Below are the code and all the weights of a small trained network. Each question names an input and a target symbol and asks about switching units off, where a switched-off unit gives its printed mean instead of its output.

import numpy as np


def w(rows, s, z=0):
    codes = np.array(rows[::2]) - 128.0
    scale = np.full(codes.shape[1], s)
    scale[-1] = z or s
    return codes * scale


def norm(h):
    return h / np.sqrt((h * h).mean(-1, keepdims=True) + 1e-5)


def f(y):
    return np.maximum(y, 0)


def softmax(a):
    e = np.exp(a - a.max(-1, keepdims=True))
    return e / e.sum(-1, keepdims=True)


def log_softmax(a):
    a = a - a.max(-1, keepdims=True)
    return a - np.log(np.exp(a).sum(-1, keepdims=True))


def net(x, mask):
    ids = ['αβδζξτφω'.index(c) for c in x.split()]
    T = len(ids)
    res = E[ids] + P[:T]
    u = 0
    for l in range(3):
        r = norm(res)
        for j in range(3):
            rows = slice(4 * j, 4 * j + 4)
            q, k, v = (r @ M[l][rows].T for M in (Q, K, V))
            z = softmax(np.where(np.tri(T) > 0, q @ k.T / 4**0.5, -1e9)) @ v
            o = O[l][rows]
            res = res + np.where(mask[u + j], z, o[:, -1]) @ o[:, :-1]
        u += 3
        y = f(norm(res) @ A[l][:, :-1].T + A[l][:, -1])
        res = res + np.where(mask[u : u + 4], y, B[l][:, -1]) @ B[l][:, :-1]
        u += 4
    return log_softmax(norm(res)[-1] @ U[:, :-1].T + U[:, -1])


Q, K, V, O, A, B = {}, {}, {}, {}, {}, {}
E = w([
[102,98,30,152],'α',
[98,82,36,127],'β',
[137,166,44,229],'δ',
[61,74,35,96],'ζ',
[101,116,93,171],'ξ',
[82,106,4,113],'τ',
[80,19,113,101],'φ',
[104,203,224,115],'ω',
],0.0031)
P = w([
[192,176,190,127],'0',
[97,161,188,70],'1',
[102,162,184,65],'2',
[105,170,168,76],'3',
[109,167,173,74],'4',
[119,148,175,95],'5',
[123,135,184,155],'6',
[113,125,184,202],'7',
[111,101,175,247],'8',
],0.0012)
Q[0] = w([
[182,162,254,111],'0.h1',
[130,79,136,78],'0.h1',
[166,127,167,105],'0.h1',
[144,176,155,182],'0.h1',
[108,196,121,120],'0.h2',
[55,132,108,164],'0.h2',
[166,95,181,102],'0.h2',
[90,107,133,56],'0.h2',
[229,176,138,101],'0.h3',
[176,99,72,92],'0.h3',
[45,180,86,164],'0.h3',
[159,102,94,90],'0.h3',
],0.005)
K[0] = w([
[100,205,243,117],'0.h1',
[27,48,184,99],'0.h1',
[96,104,216,161],'0.h1',
[169,220,134,199],'0.h1',
[75,158,148,27],'0.h2',
[91,139,233,188],'0.h2',
[185,118,16,182],'0.h2',
[190,197,104,120],'0.h2',
[34,252,114,81],'0.h3',
[55,172,157,211],'0.h3',
[209,112,165,68],'0.h3',
[54,142,164,206],'0.h3',
],0.0036)
V[0] = w([
[120,113,194,60],'0.h1',
[79,44,124,106],'0.h1',
[89,108,80,165],'0.h1',
[72,66,142,97],'0.h1',
[162,78,116,223],'0.h2',
[115,97,117,110],'0.h2',
[104,105,156,128],'0.h2',
[58,146,253,119],'0.h2',
[81,143,124,208],'0.h3',
[167,70,115,127],'0.h3',
[59,167,90,122],'0.h3',
[108,218,154,125],'0.h3',
],0.003)
O[0] = w([
[131,249,157,127,44],'0.h1',
[84,175,157,110,225],'0.h1',
[135,38,184,130,249],'0.h1',
[94,176,198,147,194],'0.h1',
[107,189,173,16,130],'0.h2',
[87,183,98,159,167],'0.h2',
[78,121,140,77,122],'0.h2',
[95,84,138,121,22],'0.h2',
[143,161,236,139,170],'0.h3',
[165,165,77,22,136],'0.h3',
[118,162,138,166,231],'0.h3',
[66,92,131,214,68],'0.h3',
],0.002)
A[0] = w([
[170,136,186,46,37],'0.n1',
[65,67,136,122,4],'0.n2',
[74,251,148,120,143],'0.n3',
[125,92,103,111,231],'0.n4',
],0.0023,0.00023)
B[0] = w([
[67,143,3,173,144],'0.n1',
[147,207,66,120,246],'0.n2',
[231,158,130,77,170],'0.n3',
[158,205,137,84,208],'0.n4',
],0.0025,0.0014)
Q[1] = w([
[137,255,97,197],'1.h1',
[128,196,66,60],'1.h1',
[104,130,146,51],'1.h1',
[153,66,133,10],'1.h1',
[167,156,152,80],'1.h2',
[215,186,180,120],'1.h2',
[74,174,21,82],'1.h2',
[170,95,220,169],'1.h2',
[157,119,195,212],'1.h3',
[18,73,72,76],'1.h3',
[121,143,145,23],'1.h3',
[48,90,124,110],'1.h3',
],0.0041)
K[1] = w([
[253,204,173,142],'1.h1',
[131,231,149,37],'1.h1',
[76,152,121,37],'1.h1',
[19,163,112,94],'1.h1',
[251,168,139,177],'1.h2',
[184,63,124,48],'1.h2',
[100,216,153,89],'1.h2',
[151,56,145,166],'1.h2',
[135,93,42,93],'1.h3',
[130,68,216,122],'1.h3',
[225,210,206,152],'1.h3',
[94,95,183,194],'1.h3',
],0.0037)
V[1] = w([
[161,191,126,80],'1.h1',
[86,149,166,218],'1.h1',
[128,151,160,39],'1.h1',
[97,86,173,60],'1.h1',
[58,166,164,181],'1.h2',
[89,150,110,116],'1.h2',
[84,60,170,122],'1.h2',
[150,222,83,45],'1.h2',
[125,198,166,117],'1.h3',
[130,252,139,168],'1.h3',
[153,205,87,63],'1.h3',
[223,234,155,181],'1.h3',
],0.0032)
O[1] = w([
[159,45,91,177,133],'1.h1',
[50,141,116,76,75],'1.h1',
[169,64,130,230,120],'1.h1',
[134,122,94,184,108],'1.h1',
[49,149,91,152,120],'1.h2',
[65,71,125,68,198],'1.h2',
[142,112,86,77,96],'1.h2',
[119,93,197,202,229],'1.h2',
[108,108,138,198,92],'1.h3',
[80,68,159,252,111],'1.h3',
[79,92,106,188,200],'1.h3',
[168,115,114,239,5],'1.h3',
],0.0024,0.0019)
A[1] = w([
[127,204,148,46,135],'1.n1',
[31,4,90,61,255],'1.n2',
[218,220,144,58,199],'1.n3',
[104,180,175,214,149],'1.n4',
],0.0021,0.00081)
B[1] = w([
[158,162,165,147,148],'1.n1',
[134,209,135,253,252],'1.n2',
[144,37,226,223,141],'1.n3',
[46,117,80,77,150],'1.n4',
],0.0023,0.0037)
Q[2] = w([
[3,225,130,97],'2.h1',
[85,238,155,115],'2.h1',
[242,94,108,112],'2.h1',
[207,66,116,67],'2.h1',
[146,99,157,73],'2.h2',
[188,101,112,151],'2.h2',
[109,52,192,89],'2.h2',
[147,66,175,53],'2.h2',
[97,146,35,163],'2.h3',
[141,167,187,84],'2.h3',
[114,203,139,72],'2.h3',
[189,81,177,165],'2.h3',
],0.0062)
K[2] = w([
[253,66,100,155],'2.h1',
[221,50,94,171],'2.h1',
[23,142,91,119],'2.h1',
[67,109,149,99],'2.h1',
[141,150,117,190],'2.h2',
[113,85,76,148],'2.h2',
[212,190,116,188],'2.h2',
[153,135,141,197],'2.h2',
[100,89,186,114],'2.h3',
[112,129,64,87],'2.h3',
[103,64,98,34],'2.h3',
[188,232,110,173],'2.h3',
],0.006)
V[2] = w([
[92,219,171,113],'2.h1',
[98,116,64,188],'2.h1',
[98,123,142,7],'2.h1',
[71,254,187,184],'2.h1',
[98,131,113,164],'2.h2',
[155,171,152,106],'2.h2',
[101,86,134,137],'2.h2',
[198,120,114,162],'2.h2',
[146,83,31,149],'2.h3',
[192,182,128,170],'2.h3',
[149,147,236,138],'2.h3',
[109,77,212,155],'2.h3',
],0.0036)
O[2] = w([
[71,223,204,182,88],'2.h1',
[95,62,158,55,218],'2.h1',
[88,155,67,220,2],'2.h1',
[125,190,216,136,145],'2.h1',
[168,52,53,113,186],'2.h2',
[128,171,81,146,92],'2.h2',
[177,44,156,113,139],'2.h2',
[189,193,128,169,103],'2.h2',
[168,147,13,188,163],'2.h3',
[18,128,83,235,127],'2.h3',
[80,129,250,130,75],'2.h3',
[198,88,239,132,108],'2.h3',
],0.0022,0.0029)
A[2] = w([
[211,75,129,70,254],'2.n1',
[156,243,87,214,124],'2.n2',
[254,145,117,109,136],'2.n3',
[184,171,226,146,56],'2.n4',
],0.0041,0.00097)
B[2] = w([
[180,183,176,72,254],'2.n1',
[223,220,165,130,182],'2.n2',
[9,73,224,177,170],'2.n3',
[66,37,4,209,171],'2.n4',
],0.004,0.0016)
U = w([
[186,61,203,158,6],'α',
[234,31,118,158,135],'β',
[212,228,149,196,252],'δ',
[100,103,54,87,53],'ζ',
[108,165,166,115,40],'ξ',
[157,122,30,135,141],'τ',
[162,145,228,2,165],'φ',
[49,86,203,247,181],'ω',
],0.0065,0.0023)

Each question gives the input, a string of symbols that net reads in full, and the target symbol t.
The units are the heads (4 rows each of Q, K, V and O) and the neurons (one row each of A and B). Each row of codes is followed by its name. A weight is (code - 128) times the scale printed after its matrix; where a second scale follows, it is the last column's (O, A, B and U).
mask holds one flag per unit, layer by layer, with each layer's heads first. A switched-off unit (its flag False) gives its mean, the last column of its rows in O or B, instead of its output. The means were averaged over made-up inputs and are rounded, as every weight is.
A unit's drop is (log p(t) with every unit on - log p(t) with that unit switched off) / (log p(t) with every unit on - log p(t) with every unit switched off).
The circuit of an input: a set's keep is (log p(t) with only the set's units on - log p(t) with every unit switched off) / (log p(t) with every unit on - log p(t) with every unit switched off). Starting from the 12 units with the biggest drops (on a tie, the unit counted first), units are removed one at a time, each time the one whose removal leaves the highest keep (on an exact tie, the one counted first), for as long as the keep stays at least 0.8.
units of the circuit, in order: the units of the circuit, biggest drop first
k most important neurons: the k neurons with the biggest drops, biggest first
heads that matter: for each layer, one digit per head in row order, 1 if its drop is at least 0.15 and else 0, layers parted by /
input α δ φ δ φ β φ, target φ: units of the circuit, in order => [2.n1 1.h3]
input δ δ ω β, target ω: heads that matter => 000 / 001 / 001
input β α ξ, target β: units of the circuit, in order => [0.h3 2.h1 1.h1]
input β ω δ, target ω: units of the circuit, in order => [2.h3 0.h2]
input ξ ζ δ β δ ζ ω ζ α, target δ: units of the circuit, in order => [2.h1 2.n2]
input ζ β ω ζ α ζ ξ τ, target ω: units of the circuit, in order => [0.h1 2.h1]
input β ω δ ω, target ω: heads that matter => 000 / 000 / 001
input ξ β δ ζ φ, target δ: heads that matter => 101 / 101 / 100
input δ β φ φ β α, target φ: heads that matter => 000 / 000 / 000
input ζ ξ ω ξ β ω φ, target ω: units of the circuit, in order => [2.h1]
input τ δ φ ξ β α ζ δ, target ζ: 2 most important neurons => [1.n2 0.n2]
input ω α ω, target ω: units of the circuit, in order => [2.n4 1.h3]
input ζ ζ α α ξ β ζ, target ω: units of the circuit, in order => [1.n2 2.h1]
input φ ζ δ φ α τ, target φ: units of the circuit, in order => [2.h3]
input τ δ α ω β ζ, target ω: units of the circuit, in order => [1.h3 2.h1]
input τ ω α δ ξ, target ζ: heads that matter => 110 / 110 / 000
input ξ ζ ζ τ ζ, target δ: heads that matter => 101 / 100 / 100
input β τ ω ω ζ δ, target ω: heads that matter => 010 / 000 / 001
input ζ β δ ζ α ω α, target ω: heads that matter => 000 / 000 / 100
input β α β, target β: heads that matter => 111 / 111 / 111
input ξ τ φ ζ φ τ, target δ: heads that matter => 101 / 100 / 100
input φ α β, target φ: heads that matter => 101 / 111 / 100
input δ ω δ β ξ δ, target φ: 2 most important neurons => [1.n2 1.n3]
input ξ α ζ β ζ α ζ ζ α, target δ: heads that matter => 101 / 000 / 100
input ξ β β, target δ: heads that matter => 100 / 000 / 000
input ξ α τ ζ, target δ: heads that matter => 101 / 000 / 100
input δ τ δ δ ω φ, target ω: most important neuron => [2.n1]
input β ζ ξ φ δ, target β: 2 most important neurons => [1.n4 0.n2]
input ξ β β ξ ξ ω α β, target δ: 3 most important neurons => [0.n3 2.n2 0.n4]
input τ ξ δ, target ζ: heads that matter => 100 / 100 / 000
